Here is a tiny trained network, its code and every weight. The questions are about switching its units off for an input and a class, where a switched-off unit gives its printed mean instead of its output.

import numpy as np


def w(rows, s, z=0):
    codes = np.array(rows[::2]) - 128.0
    scale = np.full(codes.shape[1], s)
    scale[-1] = z or s
    return codes * scale


def norm(h):
    return h / np.sqrt((h * h).mean(-1, keepdims=True) + 1e-5)


def f(y):
    return np.maximum(y, 0)


def log_softmax(a):
    a = a - a.max(-1, keepdims=True)
    return a - np.log(np.exp(a).sum(-1, keepdims=True))


def net(x, mask):
    res = np.array(x, float).reshape(1, 8) / 4 @ E
    u = 0
    for l in range(2):
        y = f(norm(res) @ A[l][:, :-1].T + A[l][:, -1])
        res = res + np.where(mask[u : u + 7], y, B[l][:, -1]) @ B[l][:, :-1]
        u += 7
    return log_softmax(norm(res)[-1] @ U[:, :-1].T + U[:, -1])


A, B = {}, {}
E = w([
[164,118,128,145,193,131],'x0',
[190,129,31,203,93,68],'x1',
[119,200,69,78,101,65],'x2',
[167,202,145,3,158,111],'x3',
[130,155,192,190,137,95],'x4',
[152,71,133,54,136,13],'x5',
[44,157,110,72,99,130],'x6',
[72,153,149,56,82,104],'x7',
],0.0065)
A[0] = w([
[166,206,178,68,95,10,132],'0.n0',
[124,118,254,117,151,231,5],'0.n1',
[138,155,132,102,152,60,162],'0.n2',
[146,239,38,118,162,169,216],'0.n3',
[32,85,84,126,109,129,85],'0.n4',
[135,28,83,86,133,176,144],'0.n5',
[134,143,76,141,92,78,79],'0.n6',
],0.0091,0.0024)
B[0] = w([
[154,97,169,74,94,74,244],'0.n0',
[202,146,213,113,25,2,223],'0.n1',
[182,40,143,108,86,112,190],'0.n2',
[138,208,50,140,179,88,255],'0.n3',
[103,194,67,159,178,75,191],'0.n4',
[95,155,109,187,97,149,191],'0.n5',
[164,110,162,102,180,120,174],'0.n6',
],0.0088,0.0058)
A[1] = w([
[101,111,249,111,95,173,88],'1.n0',
[214,78,76,211,142,137,168],'1.n1',
[137,87,52,98,155,90,152],'1.n2',
[181,61,109,11,115,57,232],'1.n3',
[2,76,105,108,105,111,76],'1.n4',
[116,135,143,124,153,169,3],'1.n5',
[115,122,193,100,209,149,188],'1.n6',
],0.0092,0.0023)
B[1] = w([
[119,184,119,85,87,19,169],'1.n0',
[136,83,110,169,100,255,203],'1.n1',
[89,123,199,107,181,80,179],'1.n2',
[138,146,212,165,14,114,254],'1.n3',
[97,233,32,145,167,117,152],'1.n4',
[114,146,85,81,148,121,128],'1.n5',
[105,136,238,101,43,158,142],'1.n6',
],0.009)
U = w([
[136,158,216,98,59,51,176],'0',
[90,208,6,160,179,136,122],'1',
[156,51,129,211,113,210,170],'2',
[75,55,146,67,213,163,2],'3',
],0.014,0.008)

Each question gives the input, the list of numbers given to net, and the class t.
The units are the neurons (one row each of A and B). Each row of codes is followed by its name. A weight is (code - 128) times the scale printed after its matrix; where a second scale follows, it is the last column's (A, B and U).
mask holds one flag per neuron, layer by layer. A switched-off neuron (its flag False) gives its mean, the last column of its row in B, instead of its output. The means were averaged over made-up inputs and are rounded, as every weight is.
A unit's drop is (log p(t) with every unit on - log p(t) with that unit switched off) / (log p(t) with every unit on - log p(t) with every unit switched off).
The circuit of an input: a set's keep is (log p(t) with only the set's units on - log p(t) with every unit switched off) / (log p(t) with every unit on - log p(t) with every unit switched off). Starting from the 12 units with the biggest drops (on a tie, the unit counted first), units are removed one at a time, each time the one whose removal leaves the highest keep (on an exact tie, the one counted first), for as long as the keep stays at least 0.8.
units of the circuit, in order: the units of the circuit, biggest drop first
most important unit: the unit with the biggest drop
k most important neurons: the k neurons with the biggest drops, biggest first
k most important neurons of layer l: the k neurons of layer l with the biggest drops, biggest first
drop of u: that unit's drop, to one decimal
input [-4,4,6,4,-5,-7,-2,-6], class 1: most important neuron -> (0.n3)
input [2,3,-7,5,7,0,0,-6], class 2: 2 most important neurons -> (0.n0, 1.n1)
input [-4,-4,-7,-3,-1,-3,-1,-8], class 0: 3 most important neurons -> (0.n1, 1.n0, 0.n3)
input [5,3,-6,7,0,-2,-1,-1], class 2: units of the circuit, in order -> (0.n0, 1.n1)
input [-6,4,-1,-3,-2,5,6,-3], class 1: 3 most important neurons of layer 0 -> (0.n1, 0.n4, 0.n0)
input [7,7,-1,-6,1,7,1,1], class 2: units of the circuit, in order -> (1.n1, 0.n1)
input [1,6,0,0,0,7,-2,-6], class 2: 3 most important neurons -> (1.n1, 0.n1, 1.n0)
input [-3,8,0,-7,-1,0,1,3], class 2: 2 most important neurons of layer 1 -> (1.n1, 1.n0)
input [5,1,-6,5,-4,0,-7,1], class 2: 2 most important neurons of layer 0 -> (0.n0, 0.n5)
input [-5,8,6,4,-8,-6,-4,0], class 1: 2 most important neurons of layer 0 -> (0.n3, 0.n1)
input [2,5,-3,-8,7,6,5,3], class 1: 4 most important neurons of layer 0 -> (0.n1, 0.n0, 0.n4, 0.n2)
input [3,8,2,6,-7,0,-6,-8], class 2: 2 most important neurons -> (1.n1, 0.n4)
input [-3,-6,-8,-4,-2,-3,-8,-3], class 0: 2 most important neurons of layer 0 -> (0.n1, 0.n3)
input [8,5,5,5,-3,-7,-8,-2], class 1: most important unit -> 0.n3
input [0,-3,-6,-6,2,-8,-7,7], class 0: 2 most important neurons -> (0.n1, 1.n0)
input [-3,5,-8,6,-6,-6,0,2], class 1: 2 most important neurons -> (0.n3, 1.n3)
input [-3,-7,-4,-8,-8,-2,2,-6], class 1: drop of 0.n0 -> 0.1
input [3,-1,1,-1,-2,-1,0,1], class 1: drop of 1.n1 -> 0.0
input [-3,3,-6,3,-7,1,2,1], class 1: drop of 0.n5 -> 0.3
